Each row was made from one small tree. The marks that hang from a mark follow it in brackets, in the order of their numbers. Every link used is in the known rows. Write each row's tree.
Known rows:
j983(j142(j5 j456 j920(j336(j749)))): [ 10.1  31.1   8.5   2.1   0.7  22.4  10.8   9.5 -10.5  -6.7  -7.6  17.4
   6.3  -9.2   1.2  20.2 -27.5 -10.4   3.5 -16.5  -4.8  -1.3   6.2   9.1
   6.1   6.3   8.7  18.7   5.8 -35.8   4.1   9.8  -5.5  10.3  13.9  32.0
   8.2  26.6  36.6 -14.9   4.4  28.0]
j920(j142(j5) j749): [ 12.0   6.8 -16.6 -22.5  -7.6  -0.6   6.4  14.6   8.3 -14.4  17.4  11.2
  16.1  -1.3  17.1 -21.9 -16.5  14.2  -5.4 -22.1 -25.3 -18.3 -23.5 -19.1
  19.0   0.2  19.2  19.1  -7.3 -20.0   6.8  27.4  16.1 -14.8   8.3 -18.7
   1.7   2.2  34.8   3.3  -4.9  16.2]
j336(j749(j5 j17(j983))): [ -0.2  -8.0  -3.8   8.0  28.3  -8.7  -9.9 -14.3   5.3   6.4   5.6 -13.3
  -4.9  -1.4 -43.3 -13.5   0.3  12.7   9.6  -5.5  16.5 -13.7  -8.1  -7.1
  -4.8 -21.5 -16.7 -12.5  -7.9  -0.6   7.3   1.6  11.6  10.5  15.6 -12.8
 -10.8   0.3 -11.8  -0.9 -15.3  -9.8]
j17(j5 j142(j456(j749) j920) j983): [-51.3   6.2  27.3   8.5 -21.0  57.3  12.2  11.6  10.9  38.5 -17.9  25.8
 -27.1   1.8 -16.6   4.6  23.0 -42.9  15.1  20.1   6.7  38.2   3.7  15.9
 -15.6   1.1  11.1 -11.2   8.4  -9.5  -4.2   2.1  30.8 -10.1  21.4   7.8
 -10.6 -17.7  -0.6 -41.2  14.7  18.5]
j920(j749(j5(j142))): [ 19.7   6.7  -3.2  -2.9   0.3 -17.6   0.6  -6.5  16.5  -9.4   5.8  -2.3
  15.9   0.8  -6.8  -7.6 -11.2  14.0   1.1  -8.8 -24.3  -8.1 -10.9 -11.1
  -6.6  -6.7  -3.9  12.1   6.7   5.2   0.0  10.6   1.7 -13.9  23.3 -28.2
  -9.9 -13.9  10.9  -9.7   6.0   8.2]
j456(j749(j17) j983(j142(j5 j920(j336)))): [  6.5   9.7   3.5  -6.7  11.7  14.2  -5.9   8.9  -2.7 -14.4  18.3  -2.7
 -24.7 -13.5  27.6   2.6  -4.0 -14.9   6.4  17.9  18.2  17.1  14.0  -4.3
  -3.6  27.6  -7.5  -3.7  21.6   2.0  -4.2  -2.3  -8.0   3.5 -31.2   5.5
 -13.3   1.8 -17.1  13.3   4.1  -8.8]
j142(j5(j983) j920(j336 j749)): [ 25.7   3.5   1.7  -7.0  -7.4  -8.1  30.1   5.8  -1.6  -7.7  -1.7  -6.4
  26.7  13.4  -3.4   5.6  -3.0  -7.2   3.8 -23.6  -3.9  17.3   9.9  -4.0
  24.8  28.1  24.0  -7.5 -18.4 -29.6  -1.0  15.0  -1.9  -8.2  34.7  21.9
  -2.5   1.0  46.4  -9.0 -12.7  21.4]
j17(j5 j456(j142 j983)): [-17.0  12.1  -1.8  31.4 -20.2  29.8 -18.8  16.0 -14.3  13.8 -42.4  20.6
 -22.4  37.1  30.7  -4.4  14.5   5.6  -2.8  28.2  16.5  18.3  26.9  36.4
 -10.2   5.6  11.7   0.9   3.4   4.9  -6.5   4.2   5.5  25.5 -16.5  14.5
 -11.3  -8.6  -1.0 -23.9  10.3   7.9]
j749(j5(j142) j17): [ 11.8   7.0  -5.5  -3.9  -1.5  -1.0  11.4 -16.0  17.5 -14.8  -3.6  -5.4
  -3.5   3.6  -4.3  -2.4  -6.6  -1.2  -3.0 -38.1   0.8 -39.7  -9.9  -7.1
  -2.9 -15.9 -24.7  -2.3   8.2  15.2  -4.7 -26.6 -10.7   2.2   5.2 -30.5
 -16.2 -20.1 -37.2   2.8 -11.0 -15.4]
j456(j749(j17) j983(j142(j5))): [ -6.6   7.7   0.0  -4.0  10.5  12.1 -14.5   6.0  -4.8 -16.8  12.8  -7.4
 -35.4 -13.2  30.1  -7.4  -2.0  -1.1   2.8  26.1  19.1   6.4   7.1  -7.3
 -14.3  14.9 -12.7  -2.9  19.6   2.2  -6.3  -4.1  -3.1   8.7 -34.8 -10.2
 -22.3  -3.1 -24.7  14.1   6.5 -13.3]
j983(j142(j5 j920(j749(j17)))): [ 10.2  24.9   6.9 -10.4  -3.7  15.4   6.1   1.4  10.3  -9.9   4.0  10.4
   8.4 -13.6   8.5  11.4 -27.3  -7.9  14.7 -19.1 -10.3  -0.3   1.3  -8.8
   7.7  -0.3  12.4  11.9   2.5 -25.5  -8.5  13.9  -4.7   0.1   5.6  -2.2
  18.3  13.3  12.3 -12.2  -1.1  23.0]
j336(j5(j983(j142(j920))) j749(j17)): [  1.4  12.8  -4.8   9.1  22.9  10.2  -1.9  -3.2  26.2  -3.5  11.2 -12.5
 -30.1 -14.6 -25.8 -16.8 -26.1  -9.2  -2.1 -22.0  12.1 -15.3   9.5 -20.5
 -11.0  -7.5   2.2  -1.3 -19.9   4.4  -5.7 -11.4 -20.0   6.4  14.7  -6.0
  -4.4  -5.2 -16.8  -4.3 -27.6   4.9]
j641(j347(j336(j983)) j920(j5)): [ 14.4 -35.2   4.9  36.5   4.3  19.1   8.7   0.0   3.2 -15.7  -3.8  12.6
  -3.8  15.6  11.5  14.3  32.2  -2.3  22.3  -5.7   1.4  51.3 -35.5   2.7
  40.6   7.2 -13.3   6.3 -11.5   6.4   8.1  -6.8  -8.7  29.3 -19.7  16.0
   2.4  -7.4  -9.3   7.1 -21.2 -10.7]
j336(j641(j920) j983(j142)): [-26.7  -8.3  -0.3   3.7 -23.5   2.5 -26.6  -9.3 -15.6   1.1   8.6  15.3
 -11.3   8.4  23.4   7.6  15.5   6.5 -12.4  14.7   6.0  28.7   1.9 -29.3
  -9.7 -36.1  29.3   8.4 -17.4   5.0 -10.1   4.0 -28.1 -27.2 -22.2   3.0
  43.2   7.5 -34.1  17.3  29.9 -12.1]
j336(j5 j749(j17)): [ 15.7   8.6  -5.2  15.1  41.0  14.7 -15.6  -4.0  29.6  -2.2  11.5 -13.0
 -12.7 -17.5 -39.7 -23.1 -18.4  12.1  -0.2 -17.8  18.3 -18.4  -2.1 -14.4
  -0.6 -20.2 -19.3  21.4 -25.5  -6.5   1.0 -12.6 -11.2  12.1  19.3  -2.4
 -12.3   7.0 -11.3  11.2 -19.1   1.7]
j17(j456(j142(j5))): [ -0.3  15.3  -1.2   7.8  -2.2   6.0 -17.0   6.3 -13.0  11.8 -41.7  14.1
   6.3  13.4  10.1   1.7  -9.8  19.7 -11.1   1.8  -3.4  -5.7   9.6  29.3
  -6.5   2.4  -6.1   8.7   6.9   1.6  -4.8   9.6   9.2  33.4   0.7   0.0
  -5.6  19.4  13.6  -7.7  11.5   5.9]
j749(j5(j142(j456 j920)) j17(j983)): [ -9.2   4.6   1.3  -7.7  -5.8   7.0  21.7  -5.9  16.7   2.8 -26.1   2.5
 -10.3  18.6 -13.7  -1.0   0.2 -17.4   5.2 -42.8   4.4 -21.9  -3.8   3.5
  -1.2 -18.6 -23.2 -22.9  20.8  21.2  -5.0 -25.7  -2.7  -7.1  22.8 -17.9
 -12.5 -21.8 -29.2  -9.3 -12.2 -13.7]
j641(j336(j5) j749): [ 27.6 -38.0   9.4   5.2  13.4 -34.8   0.8   0.3  33.0  -5.2  15.8  -7.6
  17.1 -23.7  22.1 -10.3   8.8  28.3  31.1  13.0   8.7   2.3 -23.4  31.2
   3.4  -4.9 -45.0  26.2 -30.6 -16.2  30.2 -10.5  -6.1  31.1  13.7  21.6
 -19.0 -12.0  19.8  11.3 -34.2  17.3]
j456(j142(j5 j920(j336)) j749(j17) j983): [ 15.9  12.9   6.9  -8.3  18.7   8.3 -15.3  13.8 -25.5 -37.2  17.9  14.3
 -17.9 -23.2  18.2  -0.7  -7.1 -25.6  -2.7  12.7   7.9  34.9  20.2   5.8
   1.4  47.0  -4.8  -1.9  29.5   7.0   4.7 -19.4  -8.7  -3.1 -46.9  -2.3
 -18.8   6.5 -16.3  24.5  10.3 -14.3]
j336(j641 j749(j5(j142 j983) j17(j456))): [ -5.1  15.5  -8.9   9.0  10.8 -35.4 -11.5  -0.1 -32.9   0.7   1.9 -17.8
   1.8   3.3 -41.4 -11.6 -17.2  13.4 -30.6  -1.7  -3.5 -28.2   7.8 -16.5
 -11.8  -5.8  15.6 -14.3   1.8  30.5  -0.4  -7.9 -17.8 -23.7   5.0 -20.1
   9.9   3.4 -15.2  23.6  -0.4  -2.6]
j336(j5(j142) j641(j347 j920) j749 j983): [ -8.0   5.5 -13.7  32.4  11.0  17.4 -18.8   6.5  -8.0 -18.0  15.7  12.6
 -29.5  -8.7 -37.2  -4.9   3.4 -12.5 -15.6  -0.7  -1.3  42.9   1.7 -61.8
  -0.6 -31.6  29.4  52.0 -36.7  21.6  12.6 -31.2 -49.2 -40.8   2.8  -5.7
  31.1  -3.2 -35.3  39.5   6.5  -1.5]
j983(j142(j920(j5))): [  6.0   7.5   7.8  -0.6 -11.2  17.0   1.8 -10.7  28.8   4.1  -2.5  11.2
   5.7 -19.2  10.2  19.5 -16.3 -11.6   8.4 -16.1 -14.3  -4.0   2.7  -1.1
   1.2  -8.8   8.1  11.2   5.8  -6.5 -12.1  15.9   7.1  10.8  -9.5   1.0
  30.1   7.7  -2.6 -25.1   4.7   8.5]
j336(j641(j347 j749 j920) j983): [ -3.1 -22.4  -2.4  18.2 -12.2 -11.7 -27.5  18.2 -11.3   2.5   1.7  -8.0
   3.3  12.3  14.2   9.7  33.0  -0.1  21.0  29.5  12.0  50.1  -8.6 -20.6
  10.7 -15.9   9.4  21.6 -38.0  10.8   6.8  -8.7 -35.2 -15.6 -16.0   6.0
  24.1   3.1 -16.3  31.5   6.6  -3.4]
j336(j641(j749(j5))): [  5.5  -9.4   2.2   8.7  -5.1 -42.6 -20.9  -3.8  -5.9   3.5   0.0 -14.5
  28.2  -8.7 -11.4  -2.9   7.4  21.1   2.4  21.1   3.0   1.4  -5.4   2.6
   0.2 -16.1  -1.2  14.6 -18.9   0.9  -9.2  -6.0  -4.2  -6.8  -3.0  -6.9
  10.5   5.5   4.8  21.3  10.7   8.9]
j347(j641(j920(j5(j983) j749))): [ -0.7 -14.8  11.4  -2.6 -16.8  -0.5   8.7  -9.5   1.7  12.1  -7.5  -2.6
  20.6  13.6  16.7  -6.3  18.4  28.1   6.3  11.0   3.5   2.2  -6.5 -10.2
   8.0  10.9  20.0 -16.6  13.5  19.5  -5.5  18.0  14.3 -18.8   1.2 -14.0
  17.8 -28.9  -4.4   6.2   0.0  16.0]
j336(j5(j983) j641(j749)): [ -9.3 -11.4  -4.1  14.2 -13.1 -36.2 -11.7   0.0  12.7   0.8  -3.2 -21.7
  -3.5  -7.5  -3.5 -21.0   3.6  14.0 -12.8   9.1  10.2   2.3   5.1  -7.2
  -8.2 -18.3  11.2  14.0 -40.3  11.1 -21.5 -20.6 -21.3 -11.9   7.2  -5.3
   0.4 -11.8  -4.6  18.8  -2.4  15.2]
j5(j142(j456(j749(j17)) j920) j983): [ -4.9  28.7  -0.9 -14.2  -0.9  11.8  25.4  15.1  21.9  12.1 -21.2  -8.4
  -1.9  14.2   3.3  20.0 -10.4 -34.8  -7.0 -16.0 -23.5 -24.4  17.3  -8.1
 -19.1  34.2 -10.4 -28.7  45.0  33.5  -0.5 -15.2 -15.9  -7.7  15.3 -17.3
  -7.1 -26.5   0.6 -13.6 -13.0 -27.5]
j920(j5(j142) j336(j641 j749)): [ 24.2 -10.2  -6.6  18.0  -3.2 -32.6   8.4 -10.9 -11.9 -26.1  42.3 -12.2
  24.1 -28.5 -18.7   1.0 -10.6  20.3 -51.6 -14.1 -22.2 -23.3 -11.2 -13.1
  10.9  -9.0  31.3  29.6  -8.8  10.4  14.2  14.6   1.1 -39.0  -9.2   6.0
  21.0   9.1  10.4  12.8  18.4  16.3]
j5(j983(j142(j920(j336)))): [ -7.0  -2.7  -6.5  -5.5 -21.1  -1.8   8.8 -13.0  22.5  19.4   0.9  -6.4
  -3.8   5.7  30.3  22.0   3.3  -7.5   1.5  -3.6  -7.8 -16.8  17.3   0.4
 -17.3   5.8  14.4 -24.6  -1.8  11.3 -12.7  18.0  -1.7  12.5  -5.7   3.1
   9.2 -11.8   0.6 -32.6  -9.1 -10.6]
j456(j142(j920) j749(j17)): [ 18.6  23.2  10.9 -19.6  33.1   3.1 -26.6  13.2   9.3  -8.2  24.2   6.2
  10.9 -34.7  -8.0   8.0 -19.9 -26.2  11.9   5.7 -15.0  14.7   4.5   8.1
  -0.9  42.6 -31.0  -0.8  40.5  21.2  -2.0  -7.4 -12.4   7.5 -32.9 -24.3
  -4.2  14.8 -19.9  18.3   9.5 -21.2]
j641(j336(j983) j920(j5)): [  9.7 -55.2  17.1   6.4  -6.4  -3.6  13.0  -9.4   0.2 -18.4   7.5  22.2
  -0.5   8.4  28.6  -7.3  31.1  19.0  10.1  -6.2   8.8  31.0 -33.3   8.9
  22.0  -3.4 -18.4  -5.7 -19.5 -14.8  36.6   3.8  -9.2   5.8   0.3  33.4
  12.4 -16.6 -15.1  17.7 -14.3 -14.8]
j920(j142 j336(j641)): [ 13.3 -11.0 -26.9 -15.5 -18.8 -14.7  -4.5  -1.4   3.7  10.4  45.6   9.6
  29.2  -8.2  36.4   6.6   7.2  19.5 -31.0 -12.2 -17.1 -38.7  -8.3  -1.4
  15.5  -7.6  23.1  18.7 -14.0  12.7   3.6  27.8   3.6 -20.0 -29.3  17.2
  23.5  15.7  13.3  15.1  11.9  -5.7]
j456(j142(j920(j5 j336(j641)) j983) j749): [  2.5  -1.0   6.9 -18.0   9.2 -24.6  -5.0   5.4 -22.3 -14.4  22.8   5.3
  13.9 -31.5 -22.8   2.8 -11.4 -29.8 -12.6  19.2 -24.3  26.9   5.5  12.9
   5.2  36.5   5.1  -0.9  29.7  15.2   0.6  -3.9  11.6 -16.5 -31.5 -10.7
  10.5  18.8   1.4  11.3  24.4  -4.6]
j5(j983(j142(j456))): [-22.7   3.9  -6.2  -1.8 -21.6   0.3   1.5  -2.7  10.7  16.8 -18.2 -10.6
 -17.9  13.4  33.8   9.6  -0.3   4.9  -4.9   1.7  -6.9 -30.9  10.4   7.7
 -28.7  -2.1   2.6 -26.5   3.5   8.7 -12.1  12.5  -1.1  17.4  -1.4  -3.1
  -9.4 -12.3   4.0 -32.7  -4.3 -10.3]
j983(j142(j5 j456 j920(j336))): [  8.0  28.0   8.3  -1.1  -9.5  24.0  13.5   8.4  -5.4  -4.8 -13.5  18.5
   6.7  -4.6  14.7  21.9 -22.2  -9.9   3.6 -20.2  -4.8  -3.5   6.1  14.3
   7.5   4.3   6.0  17.4   5.1 -33.6  -2.2   8.2  -6.1  11.7  11.4  32.3
   6.6  23.0  32.6 -17.0   7.2  25.9]
j347(j641(j336(j983))): [ -9.3 -34.0  -4.0 -12.9 -12.5  -4.3  -7.2 -22.2   8.1  30.2   0.5 -13.2
  21.2   3.8  39.8   4.5  38.2  51.1   6.2  15.1   6.8 -21.7   3.9   5.5
 -10.7 -23.3  -9.4  -0.8  -5.1  13.8   9.7   8.2  20.3   9.4  -7.7   0.5
   1.8 -19.7  -7.2   0.0  -4.1  -2.5]

Write each row's tree:
[-26.6   3.4 -10.6  10.8   0.5 -11.8 -33.1  -8.0 -36.7 -12.3  19.2  -8.0
 -14.3 -13.6 -20.7  -6.6  -5.8  17.6 -27.6  14.8   3.5  15.1   7.8 -43.2
 -17.6 -47.0  40.7  26.4 -32.5 -17.6   1.0   3.9 -12.4 -23.7  -8.8  -6.3
  27.2  24.9  -6.7  14.3  24.1   7.6] -> j336(j641 j749 j983(j142(j5)))
[-28.2  10.2   1.8 -12.6   7.0   4.4  25.3  22.0 -41.5  -2.2 -49.0 -12.9
  -4.7  24.5 -32.5 -17.1  -1.1  -5.2  -1.4  14.3  10.9  -4.2  -4.7  20.1
   6.7  10.9 -17.3  -9.8   9.2 -45.0   3.5 -19.3  26.2  12.7  35.8  11.4
 -36.1  16.9  45.6   2.2   3.6   7.0] -> j142(j5 j456(j749) j983)
[-38.5 -16.0  -5.8  -0.2 -17.7   7.7   0.6 -23.2  18.2  20.3  -8.8   8.2
 -12.5   0.7  11.2   5.8  17.4  16.9   7.7   5.0   5.7  -2.6  -3.2  -0.8
 -14.7 -42.7   7.1  -3.7  -6.9  -8.8 -11.1  20.8  28.9  10.1   3.9  -7.7
   9.3  -3.9  -4.1 -27.0   6.1  -0.9] -> j17(j983(j142(j5)))
[ -0.6  -7.3 -20.6 -39.0 -12.5 -18.9  17.4  11.1   1.8  -8.4  15.8  -2.9
  -0.3  15.7   8.4 -33.3 -16.0  -5.4  -1.2 -27.3 -18.3 -37.6 -23.5  -8.5
  14.0  -5.6  10.1 -20.1   2.9   8.3   3.5   9.5  17.8 -26.3   3.9 -32.7
  -4.4  -8.2   3.5  -3.2 -17.0   3.0] -> j920(j142(j983) j749(j5 j17))
[-16.3   7.2  14.7  -9.2 -22.0  32.1  27.3  -0.1 -21.4  34.5 -44.3  20.5
  -2.0  12.0  -9.6  14.1  -5.9 -26.7 -12.7   0.4  -0.1   1.2  17.1  23.4
  -7.1   8.8  27.4  -9.9  -2.9 -10.6  -0.8   3.9  39.3   7.5  25.0  16.6
   6.6  19.1  20.7 -31.0   6.5  25.9] -> j17(j142(j5 j920(j336) j983) j456)
[-29.7   4.9  -2.2  -8.0  -7.1  12.8  28.2  12.2 -37.0   2.5 -64.3  -7.0
  -2.4  36.5 -21.4 -11.7   3.4   2.8  -2.5  -1.9  11.8 -21.7   0.9  23.0
   6.7 -11.9  -5.7 -13.7  -5.5 -48.9   2.4 -19.0  31.1  13.1  38.4  17.4
 -24.1  14.7  45.9 -13.3  -3.2   7.0] -> j142(j5 j456 j983)
[ -0.9 -18.1   5.9  14.6  10.9 -13.3   0.3 -14.3 -13.6  -6.3   6.4  16.8
  24.1   8.0   5.3   1.4  10.2  24.4 -20.3  -1.6  -8.7   8.8 -27.1  18.3
  24.0  -2.7  -6.0 -12.1  20.0   4.5 -10.4  -4.7   9.1  14.5 -22.2  12.6
   9.7   8.1  14.9  14.8  -5.5 -12.4] -> j347(j336(j641(j920(j5 j142(j456)))))
[  9.1   2.7 -12.5  25.5  19.0 -23.6 -29.5   1.1 -27.2   3.5  11.0 -13.1
  14.3 -18.1 -53.3   2.8   2.9  17.1   1.1  16.4  -9.6   1.5  -0.9 -17.4
   5.6 -11.8   7.3  24.9 -26.9   9.9   6.3  -0.8  -7.6  -8.0  -4.9  -4.6
  12.1  18.6   2.9  24.6   6.8   3.4] -> j336(j641(j347) j749(j5))
[-25.1  10.8  -1.2  17.0 -21.9  16.6   7.3  10.3   6.5   8.6  -5.9  -7.1
 -18.5  20.1  15.6  -1.5  12.9  -5.8   7.3  17.4   9.0   2.0   4.9  10.4
  -8.4   9.6   6.1  -7.1  -6.8 -16.3 -11.1   6.2  -6.5  15.6   4.5   7.0
 -19.9 -22.2   6.7 -26.6  -2.3   9.3] -> j17(j5(j983(j142(j456(j749)))))
[ 23.4  -6.6 -12.4   1.5  15.5 -16.3   9.8 -14.7  -1.9  -2.7  31.5 -12.6
  13.6  -2.1 -15.4   6.4  -1.9   9.1 -10.4  -7.6   4.0 -29.8  -2.9   2.4
   1.1  -4.5  -3.7   2.0  -6.3   1.1  16.8   5.2   2.2  -2.4   6.3  10.1
  -8.5   6.7   6.6  -1.9  -7.8  -3.1] -> j920(j336(j749(j5(j142(j983)) j17)))
[  7.5  -0.2   2.1  -3.9   5.4 -20.3   4.2  -5.3   6.8  -0.2  14.3  -9.5
  -2.0 -10.5 -10.5   1.4  -0.2 -12.7   5.2  10.2  -0.7  17.8  -2.8   0.4
  -5.5  28.3 -18.1  -2.6  11.3   5.2  -8.7   2.0  -4.5  16.8   3.7  -5.5
 -22.7  -7.5  -2.3   2.4   5.8  -4.4] -> j456(j749(j5(j983(j142(j920(j336))))))
[ 15.5   8.1   7.3  -8.6   9.6 -23.5  -7.3  -0.9 -10.5 -19.7  20.9  13.1
   1.7 -26.7 -12.1   5.7 -10.6 -31.7  -0.9   5.9 -17.2  35.8   6.8  10.0
  -6.1  48.3 -11.3  -1.6  27.7  18.4  -2.0 -10.2  -9.1   7.8 -20.0 -14.3
 -17.4  -1.4  -7.3   6.4  14.1  -8.3] -> j456(j142(j920(j336)) j749(j5(j983)))
[  2.0  11.7  -6.8  14.6  17.2 -27.7 -18.7 -16.2 -22.4  -4.8  14.1  -1.2
  17.6 -19.2 -56.6  -1.7 -10.1  16.0 -21.9   9.5 -13.9 -11.2   2.6 -27.5
 -10.6 -19.6  15.8  18.2  -2.7   9.0   4.5  -6.4  -2.6 -24.6   3.2 -18.6
  22.6   7.9  -2.7  22.5  14.2  -3.1] -> j336(j641 j749(j5(j142)))
[ 20.6  -2.2   0.7   0.4  -4.0  18.5  18.9  -5.4   3.9  -4.1 -12.2   4.5
  21.8  10.7  -6.2  14.9  10.6  -9.5   5.0 -28.8  14.0  25.3  10.6  -6.0
  27.7  -2.0  10.1  18.6 -29.4 -43.3  -0.1  -2.5   1.1  10.6  25.2  33.6
   4.9  14.3  26.3  -2.9  -3.1   8.1] -> j142(j5 j920(j336(j983)))
[ -4.7   4.5  -1.2  -5.9  13.5  10.8 -23.5   4.7   8.9  -2.7  18.8 -10.0
 -33.0 -13.6  36.3  -1.7   0.7  -1.5   6.0  32.7  14.5   0.4  10.1  -3.4
 -22.2  14.6 -19.5  -9.2  27.5  20.4  -7.1   2.5  -4.2   8.7 -42.4 -12.1
 -17.2  -4.9 -32.6   8.2   8.1 -23.8] -> j456(j749(j17) j983(j142))
[ 30.6 -28.4  18.0  -6.2  16.8 -11.4   4.8   0.2   6.1  -1.1  26.4  28.4
  30.5   2.9  24.5   3.0  15.2  28.7  32.0  15.8  -9.3  18.1 -29.6  17.8
  18.2  24.7 -27.3 -11.2   4.7  -7.5  40.1  25.6 -13.0  -1.7  10.1  29.5
  14.2  -9.7  14.2  21.3 -17.9  -8.8] -> j641(j336 j920(j749))
[ 33.5  -4.5   4.2 -11.4   6.0  -8.7  10.2   0.8  23.9  12.4  13.8  -4.6
  30.4   8.3  -5.7   7.5  -0.6  -7.3  17.5 -24.3  -2.3   9.2   3.0   8.8
  21.2  10.0  -4.4 -11.2  -1.4   4.0  -1.9  18.7  -3.4 -12.6  23.2  16.1
   3.7   3.8  14.5  -9.7  -6.5   7.7] -> j142(j920(j336 j749(j5 j17(j983))))
[-12.8  -9.3   6.9 -12.8 -12.6   7.1  10.6 -20.0  -2.5  -0.7  -8.9  -3.8
 -22.9  -2.8 -10.0 -11.4  -0.3 -14.0  -1.2 -20.7  10.4 -32.4  -9.7   4.8
 -13.2 -19.3 -11.0 -22.7  -8.5   4.4  -7.9 -25.4  17.5   1.2   1.5 -27.3
 -22.2 -10.7 -40.4 -12.9  -6.1  -4.7] -> j749(j5 j17(j142(j983)))
[ -8.3  14.3  -5.2  -0.6  -3.3  26.3  12.1  10.2  15.0   6.3  -7.5 -13.4
  -2.3  23.7   6.7  -0.8   5.1  -4.1   5.4 -12.3  10.4 -39.8  -0.7   9.7
   4.0  -8.0 -14.8 -11.4   5.2  -2.8  -1.5 -13.5  -6.6  -0.8   4.7  -5.5
 -12.4 -12.6 -13.1 -10.0 -13.8  -8.9] -> j749(j17(j5(j142(j456 j983))))
[ -4.0  -0.9  -2.2   4.8  -8.5  29.4 -14.7 -13.3  21.4  14.0 -16.0  14.3
 -17.5   2.1  37.4  19.3  10.0  -4.3  12.0  15.7   6.2   2.3  28.5  -1.8
 -20.0 -11.3   7.6  -5.4   9.5   7.6  -9.2   6.6  12.7  12.4 -28.0   6.8
  16.9  -7.2 -13.6 -24.1   3.5 -20.7] -> j456(j983(j142(j920)))
[-24.4   4.0  -0.6 -16.5  13.1   2.1   7.0  19.4 -13.4  26.6 -36.9 -18.3
   0.3  23.8 -20.0  -5.5   4.3  -6.2   5.1  27.8   1.1 -16.3   1.6  28.2
  -9.4   9.7 -30.8 -22.7  25.3  -7.7   1.8  -5.7  23.9  12.7  20.7   7.7
 -25.9  13.0  30.0  -9.5   6.5 -14.6] -> j142(j456(j749) j983)
[  5.0  -9.8   6.5 -21.6  -2.5  -6.2  27.7  13.3   7.5  15.5 -30.6 -19.3
  19.5  24.8 -26.7 -10.5 -10.9 -22.3   9.6 -17.5  -8.6  -3.1   4.8  12.7
  25.3   8.6  10.1 -35.0   7.3   1.2  -5.7   9.3  26.4 -16.6  26.1  -0.9
  18.9   7.5  18.4 -20.9 -14.0   9.2] -> j142(j920(j5 j749(j17(j456))) j983)
[ -4.2   1.3   0.9  -1.3   6.2  -0.4 -15.2  -1.8  -3.5 -17.4  11.2  -5.2
 -42.2 -10.7  23.2 -11.5  -1.2  -7.4   4.9  21.8  18.9   9.7   4.8  -3.2
 -19.5  11.7 -20.0  -8.6  22.8  16.8  -9.5 -11.7  -5.9   9.8 -33.7 -16.3
 -28.7 -13.2 -40.1  10.0   7.8 -15.5] -> j456(j749(j5 j17) j983(j142))
